Below is a small trained network, with its code and all its weights. Each question gives an input and a target symbol and asks what happens when units are switched off, that is, made to give their printed mean instead of their output.

import numpy as np


def w(rows, s, z=0):
    codes = np.array(rows[::2]) - 128.0
    scale = np.full(codes.shape[1], s)
    scale[-1] = z or s
    return codes * scale


def f(y):
    return y / 2 * (1 + np.tanh(0.7978845608 * (y + 0.044715 * y**3)))


def softmax(a):
    e = np.exp(a - a.max(-1, keepdims=True))
    return e / e.sum(-1, keepdims=True)


def log_softmax(a):
    a = a - a.max(-1, keepdims=True)
    return a - np.log(np.exp(a).sum(-1, keepdims=True))


def net(x, mask):
    ids = ['ΔΨβεηφ'.index(c) for c in x.split()]
    T = len(ids)
    res = E[ids] + P[:T]
    u = 0
    for l in range(2):
        r = res
        for j in range(3):
            rows = slice(3 * j, 3 * j + 3)
            q, k, v = (r @ M[l][rows].T for M in (Q, K, V))
            z = softmax(np.where(np.tri(T) > 0, q @ k.T / 3**0.5, -1e9)) @ v
            o = O[l][rows]
            res = res + np.where(mask[u + j], z, o[:, -1]) @ o[:, :-1]
        u += 3
        y = f(res @ A[l][:, :-1].T + A[l][:, -1])
        res = res + np.where(mask[u : u + 16], y, B[l][:, -1]) @ B[l][:, :-1]
        u += 16
    return log_softmax(res[-1] @ U[:, :-1].T + U[:, -1])


Q, K, V, O, A, B = {}, {}, {}, {}, {}, {}
E = w([
[74,142,194],'Δ',
[69,91,137],'Ψ',
[5,107,116],'β',
[197,86,53],'ε',
[180,86,213],'η',
[45,117,14],'φ',
],0.016)
P = w([
[194,194,83],'0',
[183,140,99],'1',
[174,94,106],'2',
[177,62,105],'3',
[175,42,106],'4',
[172,18,107],'5',
[178,1,98],'6',
],0.0064)
Q[0] = w([
[47,210,133],'0.h1',
[169,146,179],'0.h1',
[192,189,61],'0.h1',
[161,118,71],'0.h2',
[158,105,165],'0.h2',
[130,246,146],'0.h2',
[45,49,56],'0.h3',
[107,115,124],'0.h3',
[83,137,116],'0.h3',
],0.013)
K[0] = w([
[2,224,117],'0.h1',
[227,126,157],'0.h1',
[111,48,34],'0.h1',
[172,184,78],'0.h2',
[238,86,171],'0.h2',
[76,174,183],'0.h2',
[101,15,34],'0.h3',
[125,238,167],'0.h3',
[113,230,175],'0.h3',
],0.0078)
V[0] = w([
[113,72,192],'0.h1',
[188,194,38],'0.h1',
[129,255,144],'0.h1',
[106,122,195],'0.h2',
[95,156,118],'0.h2',
[88,110,134],'0.h2',
[164,112,88],'0.h3',
[186,106,147],'0.h3',
[122,189,95],'0.h3',
],0.0092)
O[0] = w([
[45,166,161,178],'0.h1',
[98,137,128,61],'0.h1',
[87,91,108,4],'0.h1',
[166,146,2,88],'0.h2',
[146,112,189,106],'0.h2',
[150,106,140,145],'0.h2',
[82,128,158,152],'0.h3',
[110,88,122,92],'0.h3',
[156,116,103,100],'0.h3',
],0.0084,0.0042)
A[0] = w([
[97,144,124,112],'0.n1',
[148,96,142,57],'0.n2',
[110,124,131,80],'0.n3',
[143,70,127,170],'0.n4',
[149,92,68,229],'0.n5',
[183,156,164,85],'0.n6',
[137,45,125,194],'0.n7',
[170,94,131,19],'0.n8',
[112,117,135,92],'0.n9',
[129,102,211,133],'0.n10',
[109,107,122,44],'0.n11',
[90,120,189,169],'0.n12',
[127,104,136,117],'0.n13',
[139,172,60,252],'0.n14',
[89,135,129,46],'0.n15',
[132,252,195,52],'0.n16',
],0.018,0.0041)
B[0] = w([
[73,150,63,138],'0.n1',
[124,181,95,133],'0.n2',
[108,162,121,127],'0.n3',
[118,127,190,202],'0.n4',
[152,73,157,197],'0.n5',
[240,207,48,141],'0.n6',
[125,118,215,255],'0.n7',
[163,153,84,131],'0.n8',
[115,172,142,136],'0.n9',
[54,153,88,229],'0.n10',
[127,172,120,127],'0.n11',
[93,181,151,236],'0.n12',
[137,129,182,147],'0.n13',
[163,46,117,155],'0.n14',
[139,226,72,133],'0.n15',
[157,253,45,137],'0.n16',
],0.0068,0.0062)
Q[1] = w([
[120,151,148],'1.h1',
[149,141,128],'1.h1',
[148,251,98],'1.h1',
[144,156,135],'1.h2',
[194,154,109],'1.h2',
[93,96,125],'1.h2',
[172,104,90],'1.h3',
[44,112,178],'1.h3',
[56,143,106],'1.h3',
],0.016)
K[1] = w([
[103,214,89],'1.h1',
[185,159,127],'1.h1',
[185,183,8],'1.h1',
[164,182,191],'1.h2',
[104,173,148],'1.h2',
[177,96,183],'1.h2',
[61,51,123],'1.h3',
[92,106,89],'1.h3',
[61,137,193],'1.h3',
],0.013)
V[1] = w([
[90,23,2],'1.h1',
[130,60,150],'1.h1',
[131,134,66],'1.h1',
[188,124,82],'1.h2',
[209,225,168],'1.h2',
[237,113,211],'1.h2',
[38,177,160],'1.h3',
[93,133,143],'1.h3',
[102,140,124],'1.h3',
],0.0092)
O[1] = w([
[154,176,113,38],'1.h1',
[131,140,27,177],'1.h1',
[131,3,196,34],'1.h1',
[56,164,159,103],'1.h2',
[200,203,99,44],'1.h2',
[227,106,193,228],'1.h2',
[174,173,75,254],'1.h3',
[167,59,195,182],'1.h3',
[107,150,35,152],'1.h3',
],0.0047,0.0048)
A[1] = w([
[56,99,202,159],'1.n1',
[133,121,152,49],'1.n2',
[177,122,121,121],'1.n3',
[167,180,165,98],'1.n4',
[126,79,186,86],'1.n5',
[221,217,96,125],'1.n6',
[144,89,181,94],'1.n7',
[66,252,206,79],'1.n8',
[111,181,51,141],'1.n9',
[170,170,66,2],'1.n10',
[207,111,23,160],'1.n11',
[128,89,88,67],'1.n12',
[126,178,212,119],'1.n13',
[42,136,12,116],'1.n14',
[63,161,110,147],'1.n15',
[170,116,143,169],'1.n16',
],0.014,0.0091)
B[1] = w([
[176,100,143,252],'1.n1',
[150,78,41,116],'1.n2',
[70,125,125,132],'1.n3',
[114,94,161,143],'1.n4',
[141,154,84,163],'1.n5',
[77,166,118,143],'1.n6',
[118,176,85,157],'1.n7',
[153,122,68,232],'1.n8',
[68,99,74,135],'1.n9',
[149,139,150,123],'1.n10',
[84,146,5,139],'1.n11',
[144,112,85,125],'1.n12',
[121,141,126,195],'1.n13',
[71,85,174,163],'1.n14',
[100,116,165,178],'1.n15',
[114,182,157,160],'1.n16',
],0.011)
U = w([
[48,147,61,254],'Δ',
[183,74,207,134],'Ψ',
[51,100,158,36],'β',
[198,165,5,153],'ε',
[78,217,201,44],'η',
[131,31,24,30],'φ',
],0.011,0.0093)

Each question gives the input, a string of symbols that net reads in full, and the target symbol t.
The units are the heads (3 rows each of Q, K, V and O) and the neurons (one row each of A and B). Each row of codes is followed by its name. A weight is (code - 128) times the scale printed after its matrix; where a second scale follows, it is the last column's (O, A, B and U).
mask holds one flag per unit, layer by layer, with each layer's heads first. A switched-off unit (its flag False) gives its mean, the last column of its rows in O or B, instead of its output. The means were averaged over made-up inputs and are rounded, as every weight is.
A unit's drop is (log p(t) with every unit on - log p(t) with that unit switched off) / (log p(t) with every unit on - log p(t) with every unit switched off).
The circuit of an input: a set's keep is (log p(t) with only the set's units on - log p(t) with every unit switched off) / (log p(t) with every unit on - log p(t) with every unit switched off). Starting from the 12 units with the biggest drops (on a tie, the unit counted first), units are removed one at a time, each time the one whose removal leaves the highest keep (on an exact tie, the one counted first), for as long as the keep stays at least 0.8.
units of the circuit, in order: the units of the circuit, biggest drop first
unit that matters most: the unit with the biggest drop
k most important neurons: the k neurons with the biggest drops, biggest first
top k neurons in layer l: the k neurons of layer l with the biggest drops, biggest first
heads that matter: for each layer, one digit per head in row order, 1 if its drop is at least 0.15 and else 0, layers parted by /
drop of u: that unit's drop, to one decimal
input Δ Δ Δ Ψ η β β, target Ψ: units of the circuit, in order -> 0.h2; 0.n10; 1.n11; 1.n8
input η Ψ Δ ε, target Δ: units of the circuit, in order -> 1.n1; 0.h2
input β β β η, target η: unit that matters most -> 1.h1
input ε Ψ η, target Δ: units of the circuit, in order -> 0.n6; 0.n10; 1.n6
input Δ Ψ η φ, target φ: units of the circuit, in order -> 0.n14; 0.n5
input Ψ ε φ Ψ Ψ, target ε: heads that matter -> 000 / 010
input η β φ η β β, target Ψ: units of the circuit, in order -> 1.n1; 1.n11
input ε β ε η η β φ, target ε: top 4 neurons in layer 1 -> 1.n14; 1.n15; 1.n11; 1.n4
input β ε Δ β φ β, target ε: 3 most important neurons -> 1.n8; 1.n14; 0.n12
input φ η Ψ Ψ φ Ψ Δ, target Δ: heads that matter -> 101 / 001
input φ φ β, target β: units of the circuit, in order -> 1.h2; 1.n14
input ε Δ Ψ, target ε: 2 most important neurons -> 1.n8; 1.n14
input φ Ψ β Ψ ε Δ Δ, target ε: heads that matter -> 000 / 010
input Ψ φ ε ε Δ η, target Δ: 2 most important neurons -> 0.n6; 1.n8
input φ Ψ η, target η: unit that matters most -> 0.h2
input Ψ φ Ψ Δ, target Δ: units of the circuit, in order -> 0.n16; 1.h2; 0.n10
input ε φ β φ ε Ψ ε, target Ψ: 3 most important neurons -> 0.n7; 1.n8; 0.n4
input Ψ φ φ, target Ψ: heads that matter -> 110 / 011
input Ψ η ε η, target ε: 2 most important neurons -> 1.n8; 0.n10
input φ Δ φ, target φ: units of the circuit, in order -> 0.n14
input Ψ ε η Δ ε, target Ψ: top 2 neurons in layer 1 -> 1.n8; 1.n6
input η Ψ Δ β Ψ η Ψ, target Ψ: 2 most important neurons -> 1.n8; 1.n11
input φ Δ η β β β, target β: 3 most important neurons -> 1.n14; 1.n15; 0.n1
input ε β φ Δ Ψ ε β, target ε: drop of 1.h2 -> 1.4
input η β Ψ η Ψ Ψ, target Ψ: drop of 1.n11 -> 0.2
input ε Δ Δ, target ε: drop of 0.h1 -> 0.3
input Ψ Δ Δ η Δ ε, target Δ: drop of 0.n4 -> 0.1
input β η ε Ψ Ψ η, target ε: top neuron in layer 0 -> 0.n12
